Known rows:
[ 24  -1  -1  10   8 -17   2 -21   2  -6  14   8   0  -1   5   3  -3 -16
   4   8  -6   0  -2  -6  12   9  14   5   2   1]: luflo
[ 21  11  18  11  -2 -14   4 -19  -1 -26  15   9 -17   8 -10 -11   2  -3
   6  10   5  -5 -13  -8   9  12  27  11   5  -6]: lubus
[ 24   0 -13  -6   3   2   6 -15  13 -12   3  -1   9   5  -2  26  11  36
  -6  10 -13 -21  -4  -8   0  -1  -9   8   1  24]: kleklas
[  0  12  18  15  -5  13   9   1 -12  -5 -23   4   2   0   1  -3 -15 -17
  14  10  -3  14   6  -2  -5   6   3   7  -2 -20]: pluflo
[-14   4  -8  -5  16 -13 -16 -17 -10 -37  20  11  13  -4   4   0   0  10
  25   7  -1  24  -7   8  26  -4   9 -17 -15  16]: koflil
[ -9   2 -21 -39  -5 -16  -7   9  21   5  12  17  11 -13  -2  11  14  40
  -3  -9 -22  -2 -11  18   9  17   8 -17  -3  20]: fletrustuk
[ 19   9  11  14   8   1   2 -22  -7 -15  17  10 -19  -2 -24  -9  12 -14
   1   2   1  -5 -23 -22  13   1  16  10  11  -8]: skeras
[ 15  -2  11  16  -7   6  -2   1  -3  -6  -5  -6  -2   7  12 -17   0 -10
  13   1  10  -1   5  -3  22  -2   7  -1   1 -11]: broven
[  5  -8   8  -7 -20   2   8   9  11   3   6 -15 -19  25  -3  -4  10  28
 -16   4  12 -29   2  -1 -15   2  -2  14   8   4]: mubel
[ -3  16  -2   0   4 -24 -21  -4   1 -20  24  12  13 -30  -3  -6 -19   0
  12  -4  13  17 -13  21  17  -1  22 -16  -7   7]: retu
[  2  -4  18   4 -19  -1   6   9   3  14   1 -20 -10  11 -11   2  -6  33
 -21   2  29 -29  -2   4 -25  -2   5  19   7  -3]: drobe
[  4 -10   5  -2  -4   7   2  13  10  14 -13 -20   5  13   3   7   5  20
 -17  -1   7 -19   9   4 -11   0 -10   9   1   4]: lebruk
[ 31  -3 -12 -16  -1   1   4  -1  25  15  -4   7  16 -10   2  24  13  30
  -8   0 -30 -16  -5   5  14  17  -1   0  10  13]: zaku
[  3   0   4  13   0   6  10  -2 -11  11 -21   3  11  -5  14   8 -18 -23
  11   8 -10  16  14  -1  -7   7  -5   3  -5 -14]: bepil
[  5  10  14  18   1  16   4   5  -9  -1 -27   2  13  -6   8   2 -17 -20
  16   8  -9  18  10   4   3   5  -3   3  -4 -16]: flebis
[ -8   4  15   9 -16  -1  24  -8 -20   0  -8   6 -17  13   0  -6 -12 -11
  10  15   4   5   3 -10 -24  13  13  17  -3 -22]: padrom
[ -9   6 -15 -12  10 -32 -11  -9   4 -15  22  16   6 -14   8  -2  -9  -9
  11  -5   1  16  -4  11  10   5  17 -18 -13  13]: sevin
[-20  -8 -13 -13   8  13 -12  20   7  20  -9 -13  13  -7  -5   6  12  13
 -16 -19   6  -5   1   3  -6 -14 -22 -10   1  10]: plopan
[ -8 -24  19 -10 -13   6   3   7   0   8  18 -19 -19  38  -6  -5  17  33
 -18  15  -2 -18   7   6  -1   8  -5  15  16   0]: vegus

Facts:
molem ζ 191; fituran ζ 191; skimel ζ 952; broven ζ 952; tibrel ζ 952; mera ζ 191; klove ζ 191; bera ζ 201; fluta ζ 191
greskades ζ 191; plaklo ζ 191; dostin ζ 952; brubes ζ 952; moskam ζ 952; fazo ζ 952; plidrem ζ 191; drumovu ζ 952; mili ζ 201
pibek ζ 952; lemil ζ 952; podrum ζ 201; bepil ζ 191; poflak ζ 952; mefidrom ζ 952; sibil ζ 201; dakin ζ 201; grelel ζ 191
pigor ζ 952; gebamen ζ 191; gribres ζ 201; pluflo ζ 952; kesti ζ 191; lubus ζ 952; plavo ζ 952; florar ζ 201; klabrir ζ 201
bomu ζ 952; plopan ζ 201; grinan ζ 191; keple ζ 201; nuske ζ 201; kubran ζ 201; braklon ζ 191; tikle ζ 201; kudri ζ 952
gobo ζ 952; greklis ζ 952; fletrustuk ζ 201; nizeful ζ 191; ridrem ζ 201; begrol ζ 191; skofegon ζ 201; migikles ζ 952; beki ζ 191
mubel ζ 201; timo ζ 201; staklu ζ 191; mifem ζ 201; plaklan ζ 191; flebis ζ 952; skudrur ζ 191; kliku ζ 201; diraflar ζ 201
tigur ζ 191; skabrubrun ζ 201; ditru ζ 952; retu ζ 952; zitrul ζ 201; tokeski ζ 952; valak ζ 201; flikevi ζ 201; druvi ζ 952
klilir ζ 191; tigrer ζ 201; notrun ζ 201; bavim ζ 952; stogra ζ 201; lebruk ζ 201; stagetrus ζ 191; digrok ζ 201; kuva ζ 952
sevin ζ 191; torok ζ 952; sopal ζ 201; zaku ζ 201; gudrivuk ζ 952; fasodum ζ 201; vadrem ζ 191; nalun ζ 191; lodruk ζ 952
nudra ζ 952; nepoklor ζ 201; granir ζ 191; votra ζ 201; taplir ζ 191; sinon ζ 952; plotar ζ 201; skonak ζ 201; grefikos ζ 191
flotum ζ 201; kluzinek ζ 201; sagrur ζ 201; bratis ζ 201; plonuku ζ 952; lekon ζ 952; brumi ζ 201; bridu ζ 201; bridridar ζ 191
beskon ζ 191; pliflo ζ 191; bofol ζ 952; groflen ζ 201; drafun ζ 201; klasun ζ 191; drumen ζ 191; gista ζ 201; bratras ζ 201
skegros ζ 191; trukluk ζ 201; kleklas ζ 201; mefla ζ 191; nokles ζ 201; padrom ζ 191; trabur ζ 201; trazik ζ 201; traklom ζ 952
felin ζ 201; puflom ζ 191; kovim ζ 191; koflil ζ 952; flukla ζ 191; beklin ζ 191; drobe ζ 201; skeras ζ 952; trukose ζ 191
biskir ζ 201; skavubam ζ 191; gragubru ζ 952; nusta ζ 191; vegus ζ 201; luflo ζ 191; fituran Π sagrur; tibrel Π skofegon; bera Π drafun
fluta Π nuske; plidrem Π torok; drumovu Π begrol; mili Π dakin; pibek Π kudri; bepil Π digrok; poflak Π kluzinek; sibil Π bridridar; dakin Π koflil
grelel Π fituran; pigor Π kubran; gribres Π trabur; pluflo Π nalun; lubus Π fluta; plavo Π kleklas; florar Π zaku; klabrir Π nokles; bomu Π luflo
kubran Π plaklo; kudri Π drumovu; gobo Π lubus; fletrustuk Π skudrur; nizeful Π taplir; ridrem Π bavim; begrol Π vegus; skofegon Π bomu; timo Π granir
mifem Π fasodum; flebis Π valak; skudrur Π florar; skabrubrun Π gista; retu Π drobe; valak Π lebruk; flikevi Π pigor; druvi Π traklom; klilir Π klasun
kuva Π plaklan; sevin Π nizeful; torok Π felin; zaku Π klilir; nalun Π votra; nudra Π fazo; granir Π flotum; votra Π plidrem; taplir Π gobo
skonak Π mili; flotum Π grelel; kluzinek Π beklin; sagrur Π trukluk; bratis Π flebis; plonuku Π skeras; bridridar Π kuva; groflen Π mifem; drafun Π flikevi
klasun Π drumen; drumen Π plavo; gista Π sevin; skegros Π dostin; trukluk Π retu; kleklas Π skonak; nokles Π groflen; trabur Π timo; traklom Π klabrir
koflil Π pibek; beklin Π druvi; drobe Π klove; skavubam Π mefla; nusta Π pluflo; vegus Π skavubam; luflo Π tigrer; molem α 696; fituran α 878
skimel α 878; broven α 315; tibrel α 315; mera α 696; klove α 696; bera α 696; fluta α 315; greskades α 696; plaklo α 878
dostin α 356; brubes α 696; moskam α 878; fazo α 315; plidrem α 315; drumovu α 934; mili α 878; pibek α 315; lemil α 878
podrum α 696; bepil α 356; poflak α 878; mefidrom α 696; sibil α 315; dakin α 696; grelel α 356; pigor α 356; gebamen α 878
gribres α 696; pluflo α 356; kesti α 356; lubus α 696; plavo α 315; florar α 878; klabrir α 356; bomu α 315; plopan α 878
grinan α 934; keple α 315; nuske α 696; kubran α 315; braklon α 934; tikle α 878; kudri α 315; gobo α 356; greklis α 356
fletrustuk α 696; nizeful α 696; ridrem α 696; begrol α 315; skofegon α 696; migikles α 696; beki α 878; mubel α 315; timo α 315
staklu α 696; mifem α 878; plaklan α 356; flebis α 356; skudrur α 696; kliku α 315; diraflar α 696; tigur α 696; skabrubrun α 934
ditru α 315; retu α 696; zitrul α 356; tokeski α 696; valak α 878; flikevi α 356; druvi α 315; klilir α 356; tigrer α 696
notrun α 356; bavim α 315; stogra α 934; lebruk α 878; stagetrus α 315; digrok α 696; kuva α 934; sevin α 696; torok α 356
sopal α 356; zaku α 696; gudrivuk α 934; fasodum α 356; vadrem α 356; nalun α 878; lodruk α 315; nudra α 696; nepoklor α 696
granir α 696; votra α 696; taplir α 315; sinon α 315; plotar α 315; skonak α 356; grefikos α 315; flotum α 315; kluzinek α 356
sagrur α 315; bratis α 696; plonuku α 315; lekon α 356; brumi α 315; bridu α 696; bridridar α 356; beskon α 356; pliflo α 356
bofol α 356; groflen α 878; drafun α 315; klasun α 934; drumen α 696; gista α 356; bratras α 696; skegros α 934; trukluk α 696
kleklas α 696; mefla α 696; nokles α 696; padrom α 356; trabur α 356; trazik α 878; traklom α 356; felin α 696; puflom α 934
kovim α 696; koflil α 696; flukla α 934; beklin α 934; drobe α 878; skeras α 696; trukose α 356; biskir α 934; skavubam α 878
gragubru α 696; nusta α 315; vegus α 315; luflo α 696; molem Θ 240; fituran Θ 935; skimel Θ 893; broven Θ 935; tibrel Θ 893
mera Θ 225; klove Θ 198; bera Θ 893; fluta Θ 893; greskades Θ 893; plaklo Θ 240; dostin Θ 198; brubes Θ 350; moskam Θ 350
fazo Θ 893; plidrem Θ 198; drumovu Θ 225; mili Θ 893; pibek Θ 225; lemil Θ 198; podrum Θ 350; bepil Θ 350; poflak Θ 893
mefidrom Θ 198; sibil Θ 935; dakin Θ 225; grelel Θ 935; pigor Θ 935; gebamen Θ 240; gribres Θ 198; pluflo Θ 935; kesti Θ 935
lubus Θ 225; plavo Θ 350; florar Θ 893; klabrir Θ 350; bomu Θ 198; plopan Θ 893; grinan Θ 350; keple Θ 350; nuske Θ 935
kubran Θ 935; braklon Θ 240; tikle Θ 935; kudri Θ 935; gobo Θ 935; greklis Θ 240; fletrustuk Θ 198; nizeful Θ 893; ridrem Θ 198
begrol Θ 225; skofegon Θ 225; migikles Θ 225; beki Θ 198; mubel Θ 225; timo Θ 893; staklu Θ 198; mifem Θ 350; plaklan Θ 240
flebis Θ 350; skudrur Θ 240; kliku Θ 198; diraflar Θ 240; tigur Θ 935; skabrubrun Θ 350; ditru Θ 225; retu Θ 198; zitrul Θ 935
tokeski Θ 935; valak Θ 225; flikevi Θ 893; druvi Θ 198; klilir Θ 240; tigrer Θ 935; notrun Θ 198; bavim Θ 225; stogra Θ 240
lebruk Θ 935; stagetrus Θ 225; digrok Θ 198; kuva Θ 350; sevin Θ 198; torok Θ 893; sopal Θ 225; zaku Θ 350; gudrivuk Θ 240
fasodum Θ 350; vadrem Θ 350; nalun Θ 935; lodruk Θ 198; nudra Θ 893; nepoklor Θ 935; granir Θ 935; votra Θ 225; taplir Θ 198
sinon Θ 350; plotar Θ 240; skonak Θ 893; grefikos Θ 893; flotum Θ 198; kluzinek Θ 893; sagrur Θ 225; bratis Θ 893; plonuku Θ 240
lekon Θ 350; brumi Θ 935; bridu Θ 225; bridridar Θ 893; beskon Θ 893; pliflo Θ 198; bofol Θ 198; groflen Θ 225; drafun Θ 350
klasun Θ 893; drumen Θ 240; gista Θ 935; bratras Θ 893; skegros Θ 240; trukluk Θ 935; kleklas Θ 935; mefla Θ 198; nokles Θ 198
padrom Θ 225; trabur Θ 935; trazik Θ 240; traklom Θ 935; felin Θ 350; puflom Θ 198; kovim Θ 350; koflil Θ 198; flukla Θ 935
beklin Θ 350; drobe Θ 225; skeras Θ 240; trukose Θ 240; biskir Θ 350; skavubam Θ 935; gragubru Θ 893; nusta Θ 198; vegus Θ 225
luflo Θ 935

Rows:
No name comes twice in this set of rows, the named rows included.
[ 21  -6  -4  -2  -4  -5  16 -26  -7  14  16  22 -21  -4 -15  -7  21  -6
   6  -4 -15  -5 -24 -28  15  15  22   6  15 -12] -> skudrur
[ 10  -1   2  -7  -1  -5   9 -21   4 -23  19  -4 -10  24 -13  19  15  43
 -12  19  -5 -23  -7 -11  -9   1  -2  19   4  22] -> dakin
[-23  -5 -14 -24  -9  -7 -13  24  16   1   7 -10   7   1  10  -1   2  28
  -7 -10   9  -6   8  22  -4  -9 -11 -15  -7  18] -> kliku
[-22  12   1   6   8  18  -6   9 -16   1 -17   8   9 -21  -7  -6  -9 -24
  15  -9  -3  28  -5  -2  -1  -8  -8 -10  -4 -13] -> torok
[  1 -10  21  15 -10   6   5 -13 -20 -21   9  -9 -18  31   3 -20   8   6
  20  16  14  -1   1 -10  17  -3   9   9   0 -10] -> pibek
[ 18   0   7   6  -3 -24  11 -27  -4 -14  22  10 -19  10  -5  -5   1  -6
   2  12   2  -6  -8 -13   2  13  26  12   3  -2] -> mera
[ 24  -5  -4  16  -6  16   2  -6  -5  -6 -19  -2  12  -1  23  -6   2   0
  31   1   3   0   4  -8  30 -10  -2  -7  -6  -4] -> plavo
[  7 -11   6  13  -1  -5   6  -4  -9  11 -12  -9   1   8  15  -8  -4 -14
   7  -1  14   1  11  -7   2   1   9   3  -5 -14] -> nalun
[  9  -4  11  -2 -23  -1   6  11  12   4  10 -16 -17  15  -6  -5   1  27
 -20   3  21 -32   1   4 -18  -3   1  15  10   2] -> sagrur
[ -6  11  20  16  -5  22  14  -5 -22  -2 -13   5 -18   1 -19 -11   0 -18
   8   3   1   8 -11 -22 -13   1   3  14   6 -25] -> greklis
[ 22  -1 -11   6   0  -3  17 -34 -12  -3  14  17 -17  -3 -12   1  18  -1
  13   1  -3  -9 -24 -36   9   1  15   9   6  -3] -> drumen
[-21 -12  -7 -14  13 -27 -15 -11 -10  -6  35  12   7  -3   4  -2  -2   0
  12   7 -14  27   0  19  27  12  15 -15  -6   6] -> mefla

The same nodes again, as new rows of numbers:
Known rows:
[ 22 -42 -14  35  23 -18 -21  -9  -4 -17  -1  13 -24]: fazo
[-13  11   4  -2 -21   0  12 -32   8 -23   7 -11  22]: notrun
[ 34 -10   8  20  11  -6 -12 -19  -2 -19 -15  15 -23]: tokeski
[ 32 -17  -1  22  27 -18 -22  -3  -8 -11   0  12 -29]: gragubru
[-5  0  0  9 15 -9 11  7 15 15 -3 -5 13]: drobe
[ -6 -23  -9   7   1  -7 -12  -4  28 -19 -10 -21  -6]: sibil
[ 10 -27  -7  15   1  -9   2 -19  38  -4   2 -12   7]: plotar
[ 19 -14   0  14  11  -8 -17  -4  -6  -8 -24  19 -25]: kuva
[ -3 -25  -5  21   8  -9 -13  -8  21   5  -9  -4  24]: begrol
[ 18 -32  -8  26   7  -7 -14 -24   3 -25 -12  13 -22]: broven
[ -1 -35 -19  12  15 -13 -25  10  15  -7  -1 -14 -20]: fluta
[ -6   1   3   9  15   0  15  13  16  -7 -22  -9 -24]: fituran
[ -1  20   7  -9 -23   1   7 -14   1 -16 -12 -14  29]: gribres
[  9 -10  -2  17  20  11 -21 -22  -6 -11 -23   7 -24]: pigor
[  1 -18   2   3  24 -31 -26  17  16  -6 -10  -1 -16]: klasun
[  2   7   4  19 -16  11   4 -51 -19 -24  -8  18  13]: dostin
[ 12   0  -2   4  11  -8  -4   7  17  14  -3 -17  19]: skofegon
[ -3 -18 -18  32   6  -3  14   8  14   4  -7 -24  20]: sagrur
[  4 -11  -4  18  16  -7   1 -15  13   3  15  -7  13]: padrom

Rows:
No name comes twice in this set of rows, the named rows included.
[ 12  20   4  18 -14  14  11 -27 -28 -20 -35   9  16] -> retu
[ 15 -16  -7  -2  22 -12 -24  19  10   0  -1 -14 -24] -> nizeful
[ -4  -4  -1 -15   7  -8  -9   6  19   1  -1  -7 -21] -> mifem
[ 14 -18  -5  17  28  -8 -25   4  -9   5 -12  20 -34] -> poflak
[ -3 -15  -2   5  15  -5 -17  -3  13 -15  -1 -16 -16] -> bepil
[  3  -5  12  -6  15 -17 -23   3  28 -16 -17 -17  -5] -> kleklas
[  2  -7   0  -7   7 -16  -7  15  20  -9  -8 -10 -16] -> skabrubrun
[ -5 -11  -7  -3  12   3 -14  -6  22 -10  -4 -21 -13] -> gista
[ -9  16   9  -7 -25  -6  20 -25   5 -18  -3   8  15] -> beki
[ 13 -12   8  26  19 -13 -15 -12  -3  12 -21  24  12] -> drumovu
[ 16 -38 -20  30  23 -11 -31  -1  -5 -11 -18   9 -22] -> tibrel
[  5  -5  -5  23 -24   4   0 -45 -18 -27 -16  21  16] -> lodruk
[  6  14  16   8 -12   0 -14 -32 -18 -23 -32  22  25] -> koflil
[  3  -5   3  -5  14 -14 -21  11  22 -16  -9 -20  -7] -> zaku

